Here are made-up objects, facts about them, and rows of numbers that follow some of those facts. Name the object behind each unnamed row.

How the objects are related:
Π: uses; δ: belongs to class
Π K601 <- K470
Π K950 <- K155,K72
Π K404 <- K855,K196,K816,K451
Π K339 <- K855
Π K814 <- K76,K899,K468,K677,K455
Π K770 <- K907
Π K142 <- K484,K658,K577,K468,K556,K864,K438,K660,K176,K379,K167,K474,K315,K339,K488,K772,K455
Π K660 <- K484,K647,K466,K906,K909,K276,K865,K772,K575,K187,K866,K189
Π K76 <- K860,K234,K792,K683
Π K340 <- K42,K780
Π K438 <- K42,K551,K80,K775
Π K202 <- K42
Π K111 <- K42
Π K909 <- K121,K868,K577,K809,K131,K865,K455,K86
Π K107 <- K950,K514
Π K266 <- K452,K802
Π K38 <- K875,K823
Π K432 <- K875
Π K77 <- K95
Π K519 <- K77,K119,K315,K740,K228
Π K176 <- K899,K864,K315
Π K488 <- K432,K766,K741,K203,K451
Π K559 <- K29
Π K831 <- K29,K94,K647
Π K234 <- K61,K131,K285
Π K480 <- K61,K577,K816,K474,K809
Π K19 <- K31,K977,K960
Π K857 <- K31
Π K587 <- K702,K119,K677,K131
Π K468 <- K577,K974,K440
Π K911 <- K577,K4,K276,K765
Π K866 <- K79,K587
Π K180 <- K802
Π K868 <- K468,K960,K771
Π K79 <- K468,K315,K575,K594
Π K752 <- K164,K269,K110,K776
Π K315 <- K539,K388,K836
Π K780 <- K539,K266,K285,K38
Π K110 <- K974,K340,K105
Π K816 <- K731,K991
Π K864 <- K519,K587,K575,K245
Π K55 <- K183,K466
Π K538 <- K781
Π K772 <- K780
Π K86 <- K758
Π K574 <- K80
Π K189 <- K193,K466,K55,K488,K740,K957,K711
Π K775 <- K193
Π K577 <- K527
Π K399 <- K527
Π K474 <- K340,K176,K167
Π K285 <- K211,K388
Π K906 <- K266,K816
Π K80 <- K167
Π K740 <- K823
Π K379 <- K94,K938,K451
Π K776 <- K647
Π K784 <- K647,K809,K576
Π K914 <- K683
Π K929 <- K906
Π K766 <- K601,K929,K842
Π K938 <- K602
Π K974 <- K602
Π K269 <- K602
Π K553 <- K85
Π K155 <- K775
Π K400 <- K72
Π K61 <- K72
Π K899 <- K180,K440,K86,K810
Π K470 <- K716
Π K539 <- K716
Π K484 <- K716,K831
Π K466 <- K842
Π K631 <- K276
Π K94 <- K351
Π K679 <- K228
Π K658 <- K865,K772,K444
Π K4 <- K400
Π K276 <- K594
Π K85 <- K393
Π K556 <- K771
Π K146 <- K245,K399
Π K451 <- K124
Π K957 <- K538
Π K444 <- K776
{K470,K855,K553,K19,K42,K452,K514,K875,K404,K770,K31,K577,K468,K49,K539,K974,K731,K914,K864,K183,K780,K527,K211,K119,K379,K587,K792,K823,K977,K683,K4,K784,K775,K909,K679,K716,K740,K574,K351,K228,K865,K444,K960,K203,K455,K86,K771,K814,K245,K776} δ a
{K155,K121,K95,K77,K899,K432,K202,K923,K702,K79,K551,K164,K758,K438,K340,K660,K94,K466,K938,K601,K85,K677,K180,K285,K929,K276,K38,K388,K400,K576,K105,K189,K142,K711} δ c
{K76,K907,K860,K631,K950,K658,K61,K556,K559,K781,K193,K176,K647,K911,K766,K530,K809,K131,K315,K488,K111,K957,K187,K765,K991,K110,K538,K399,K810} δ d
{K484,K868,K480,K29,K802,K519,K80,K234,K266,K196,K816,K167,K474,K55,K906,K363,K107,K602,K146,K72,K339,K269,K741,K842,K857,K752,K772,K836,K575,K594,K440,K866,K393,K831,K124,K451} δ b

Some objects and their rows:
[  8   8   1 -12 -19  26  14   8 -10 -32   2 -29  15  25 -17   4 -17  16
  16 -29 -13   7  -3  14   0  25 -26] -> K677
[ -8   9   1 -13  17 -13  27  -3 -47 -13  11 -24  -9  77   1   9 -16   9
  35 -45  16 -22 -25  23  -4   0 -25] -> K868
[-11  -4  -4  -3  20 -16  38 -31   7 -31  14 -19  22  72 -14  28 -27  -5
  23  -5 -19 -13  -3  30  -7  27   1] -> K538
[ 18   8  11 -19  -4  11  14  -4  16 -39   8 -32   5  31   1  19  -7   7
  14 -33 -15   7   5  12  -5  40 -23] -> K466
[ 10   6   5 -18 -11  20   9  16  -1 -37   3 -27   6  28 -12  10 -12  10
  13 -26 -14   4  -1  14   1  28 -22] -> K702
[ 10  11  12 -34  15  22  -6   3 -12   1  12 -13   3  -2  -4  26  -7  -5
  14 -23 -20  27  -8  17 -12  23 -22] -> K164
[ 12   0   7 -20   7  26   2  22   5 -37   7 -27  -3  31 -17   5 -11   4
  14 -24  -5  -2  -3  13  13  20 -19] -> K77
[  8  14  -4 -24  10 -12  30  18 -55  -6   1 -28 -17  72 -15  16 -15  18
  42 -36   0 -29  -2  30 -11   6 -27] -> K575
[ -8  13  -1 -20  26  -7  18  -5 -54  -3   9 -19 -15  47 -16   6  -4   3
  53 -27  10 -20 -17  26  -8 -17 -25] -> K363
[-12  13  -3 -14   6 -19  33  -1 -16  -7   9 -20  25  64 -14  39 -40   0
  22  -2 -36  -2  -4  32 -23  31   2] -> K647
[-27   2 -13 -17   1 -23  26  -7 -14 -34  13 -19  24  65 -28  34 -31   5
  21   0 -29  -2  -5  35 -20  18   4] -> K765
[-38 -11  -7  -7  22 -21  26 -18   6 -48  23 -11  22  74 -24  32 -25  -5
  11 -13 -12   2 -13  31 -10  10   4] -> K911
[ -1  11   3 -18  37  -2  25   6 -50 -11   8 -26 -10  62 -15  14 -10   6
  44 -46   6 -26 -19  28  -9  -6 -20] -> K474
[  3  16   5  -7  35 -11  33  -7 -41 -16   9 -28 -15  70  -7  19 -10   6
  47 -46   4 -17 -10  29 -11   3 -20] -> K906
[ 19   7  16 -11  14  19  10  -6  14 -37  12 -30   5  22  -2  19  -6  -2
  19 -34  -9   9  -1   9   1  34 -19] -> K432
[  5   3   7 -11   9  30   8  -4  -4 -28   7 -22  15  11 -12  11  -9   4
  15 -38 -10  19 -13  16   1  21 -17] -> K285
[-12   1  -3  -5  22 -15  33  -7  -5 -28  11 -23  25  69 -12  24 -35  -6
  19 -10 -15 -15 -15  29  -3  25   4] -> K556
[ -3   3   4 -27  -6  11  -3   4   3 -53  12 -24  14  10 -15  24   1  12
  11 -26 -14   6   1  13 -12  19 -23] -> K400

Rows to name:
No name comes twice in this set of rows, the named rows included.
[ 14  -7  10 -36  10  29 -11 -11  -2 -38   7 -33  28 -16 -14  12   5   0
  25 -19   1 -12  -1   7  -2  12 -23] -> K155
[ -2  -2  -2 -19  40   2  24  17 -35 -18  10 -21 -25  74 -18   1  -7   7
  34 -39  22 -30 -16  27  10 -13 -22] -> K519
[-16  28 -12  -1  17  -5   4 -42  -7  -9   8  -5   0  52  29  -6 -22 -10
   3 -15  38 -46 -31   7   1   1  -9] -> K19
[-14   3  -7  -7   7 -19  39 -10  -5 -23  11 -24  24  78 -14  31 -36  -2
  20  -8 -27  -8  -5  33 -10  32   3] -> K187
[-24   3  -8   4   8  -7  34 -11 -20 -30   9 -18  41  51 -27  20 -34  -2
  28 -10 -24  -5 -19  33 -14  14   5] -> K61
[ 11   6  14 -14  25  28   2  -4   7 -27  11 -20   7  15  -7  18  -5  -6
  14 -36 -11  14 -11  12   2  26 -18] -> K38
[ -2  13  -3 -18   7  -2  32   7 -68  -3   0 -22  -5  66 -16   6 -17  17
  44 -40   6 -26 -15  30 -10  -1 -26] -> K440
[-16   8   3  -7  49  -3  20  -4 -39 -26  16 -21 -11  63 -11  10  -3   3
  38 -55  18 -10 -29  26  -8 -14 -18] -> K480
[ 11  -4  10 -10  22  14   9 -16  28 -48  15 -25   1  34   0  19  -3  -2
   5 -41  -2   8  -2  11   7  32 -20] -> K189
[ -2  23  -8 -12  40  19   7 -25   6  -7  -2 -11   0  31   3   6 -18  -8
   9 -17  23 -54 -14  20   0   0  -2] -> K574
[  3  15   6 -14  40  -6  29  -6 -46  -3   8 -19 -14  57 -10  17  -8   5
  45 -47   4 -14 -14  29 -14  -3 -20] -> K266

Now the same objects, written a new way:
Named rows:
[-11 -17   4   9   4   5  -9 -17   0  -7  11   0  -2  -4   7   8  14 -19
   0  11   1   0   0  -8 -10 -12  -2  14  11  12  -8   5   0   8  -6 -25
 -11 -24   9] -> K183
[  9  20  18  18   3  10  17  -8   8  22  -3   8   1  -4 -10   4 -12   8
 -13 -28 -27   8  -8  -2  10   2 -16  -4  -7  22   1  -5  -3 -17   7  -4
  -4  -9  44] -> K95
[  5  20   0   9   0  32   5  -5  12  10  12   1   4  14 -15   5   3  26
 -17 -12  18 -12 -19  14 -19 -27  -3  -4   0  24  -7   1  23 -12  27   7
   7   1   5] -> K810
[ 12  -1  17  16   4  24  21 -31   7  17   4   3  -6  -1   0   5   1  -3
  -4 -29 -10   2  12  -2  -2 -10 -28  14 -24  21  11   4  15 -14  10 -10
 -10  12  52] -> K711
[-10  -1  13 -10  -1   8   3  -2   3 -18 -17 -16 -14  11  -9  -8 -17  10
 -13  -7 -15   1   6  16  -1 -25   5  12   3  21  -6   7 -19 -20 -51   8
  18  29  47] -> K575
[ -1  12  16  -9  -7  23  11  -3   8 -23 -19  -9 -14   2  -7  10  21   4
  -6  29   1   5   4  13   6  -3  10  -7 -14  17  18  12  -3   9 -26   4
   1  50   1] -> K480
[  0   9   9  -6  -6   9   7  -1  -2 -21 -17 -13 -15  11 -13  -2  -6  14
 -11  -1 -12   2   0   8   6 -15   8  10   3  17   5   2 -12  -5 -39   8
  11  18  31] -> K594
[-14  -4  10   4   1  17  -5 -11  13 -12   8   7  -1 -13   8  23  53 -41
  -8  38  17   5  -5  12 -21   3  -1 -12   0   9  -3  15   4  28   5 -12
 -15   7 -17] -> K814
[ 11  17  18  19   2   7  18  -9   6  21  -2   9   2  -2 -11   5  -8   8
 -10 -23 -27   9  -8  -4  13   2 -15  -5  -8  24   4  -1  -3 -14  11  -2
  -6  -5  39] -> K85
[ 15   6   6  -4  -6   5  18   5 -11 -21 -28  -9 -22   7  -6   5  -7  34
   3 -16 -19  -4   5   8  18 -20  10   6   9  17  20   1   2 -13 -59 -11
   0  -7  20] -> K741
[-21   0  14   6   1  13  -9  -6  14  -1   2   2   3 -14  13  16  35 -24
   0  36   5   5  -3  -2 -13   1   3  -9   5  11  -2  15  -2  18  -4 -28
 -17   8 -21] -> K19
[ 24  14  14  22   3   2  28   1  -3  24 -15  13  -4  -6  -5  12 -14  34
   4 -49 -36   2  -3   3  26 -10 -12 -10   7  22  16  -2  11 -27 -17 -25
 -14 -39  33] -> K432
[-14 -17   4  10   3  -3  -9  -7  -1  -4   8   0  -1  -3   4   6  -2 -10
  -4  13  -7   1  -7 -10  -2 -10   3   9  19  14 -10   3 -11   5  -7 -24
  -8 -31   5] -> K716
[ -8  26  16   8  -3  51   5  -6  25  23   6  -4   5   2  -4  10   0  26
  -7  16  27  -9  -7   2 -19 -16   4 -17 -11  26   5  12  22  -8  27 -10
  -2  39 -25] -> K111
[  7   7   9  -5  -6  10  12  -4  -8 -24 -15 -11 -18   9 -14   0  -6  17
 -12   7  -6   1  -1   0  14  -9   9  11  -6  17  12  -3  -8  -4 -28   6
   6  12  23] -> K80
[ 10  24  12  20   4  -2   8  -8   1  26   5   5   8   7  -6  -9  23  33
 -14 -20 -33   9 -21 -10  22  -1 -15   3 -13  23  13  -5  -2 -24  16 -20
 -15  11  48] -> K164
[ 11  15  19  19   1  10  19 -12   4  20   0   8   0  -2 -15   5 -27   4
 -12 -22 -25  10  -7 -11  15   6 -13  -3  -8  23   1  -5  -7 -13  16   1
  -3 -14  39] -> K388
[  4   4  32  11  19  25  33 -14 -11  23   6   8 -12 -24  -5  18  17   0
 -36  17   7   0  -4  10  20  16 -17 -20 -43  26  14  -3  -6 -57  27 -15
 -18   1  19] -> K142

Name these rows:
No name comes twice in this set of rows, the named rows included.
[ 14  15  13  21   3   1  16 -13  -3  20   6   8   3   4 -15  -3  -3  21
 -18 -16 -30   8 -18 -17  25   5 -14   4 -13  25  11 -10  -6 -22  26 -11
 -13  -9  41] -> K340
[-15 -17   3   9   6  -6 -11  -6  -5  -6  13   0   1  -1   5   3  14  -8
  -8  16  -6   0 -12  -7   2 -12   3  10  16  15  -6   2 -11  -1  -4 -28
 -13 -28   7] -> K444
[  4   0   6   9   2  56  10 -33  12  13  16 -12  -6  12   0   3 -10  18
   0 -14  36 -21  15  -4 -29 -37 -13  23 -19  24   6   7  41 -13  25 -13
   0  25  12] -> K957
[ -3 -15   2  11   4  -5   0   0  -8  -3  -1   4  -6  -8  11  14   6   4
   8  -7 -11  -4  -3  -1   5 -17   4   3  29  12  -1   5   4  -2 -32 -41
 -17 -52  -3] -> K203
[ 10  -9  11  -8   6   9  22  -7 -28 -28  -9 -11 -28   3 -17   4   0  15
 -33  22  10  -7  -3   9  25  -4   7   9 -22  20  13 -12 -16 -37 -20   2
   0  -6  22] -> K474
[-28  12  11   2   3   3 -11   6   7  10   0  -3   1 -16   9   4  -1 -28
 -10  -7  -7   5  -8   4 -24  -7   1   3  24   9 -34   0 -19 -10 -26 -20
   1 -31  21] -> K587
[-12 -31   5  14  -2  -3  -7 -15  -1 -10  13  -1  -1   1  -5   6 -45 -11
  -2  24  -9   4  -4 -40  12  -3  11  15  21  18  -9  -2 -22  18  13 -16
  -6 -42  -9] -> K780
[-15  -2  -1  11   4 -15 -20  -5  -6   2  15  -3   8   5   9  -8  42  15
  -6  15 -14   2 -22 -16   5 -12   4  17  17  13   1   1  -9  -5  -3 -41
 -17  -9  12] -> K776
[-10 -29   1   6  13  -4  -2  -9 -12 -19  17   6  -6  -6  -1  15  33 -29
 -25  19  10  -4 -15  21  -5 -10  -3   3   5  15 -13   2  -8  -8  -1 -10
  -9 -40  12] -> K455
[  7  -5  10  -8   3  10  18  -6 -21 -26 -11 -12 -25   4 -14   2  -3  15
 -25  14   5  -4  -2   7  18  -5   8  11 -16  20  11  -9 -13 -29 -26   2
   2  -2  26] -> K167
[ 12   5  11  18   6  -3  13  -8   9   8   3  15   6   8 -15   5  13   2
 -20 -30 -34   9 -18  26   8 -10 -20 -10  -2  27  -2   6  -2 -11   7  10
  -2  -3  54] -> K121

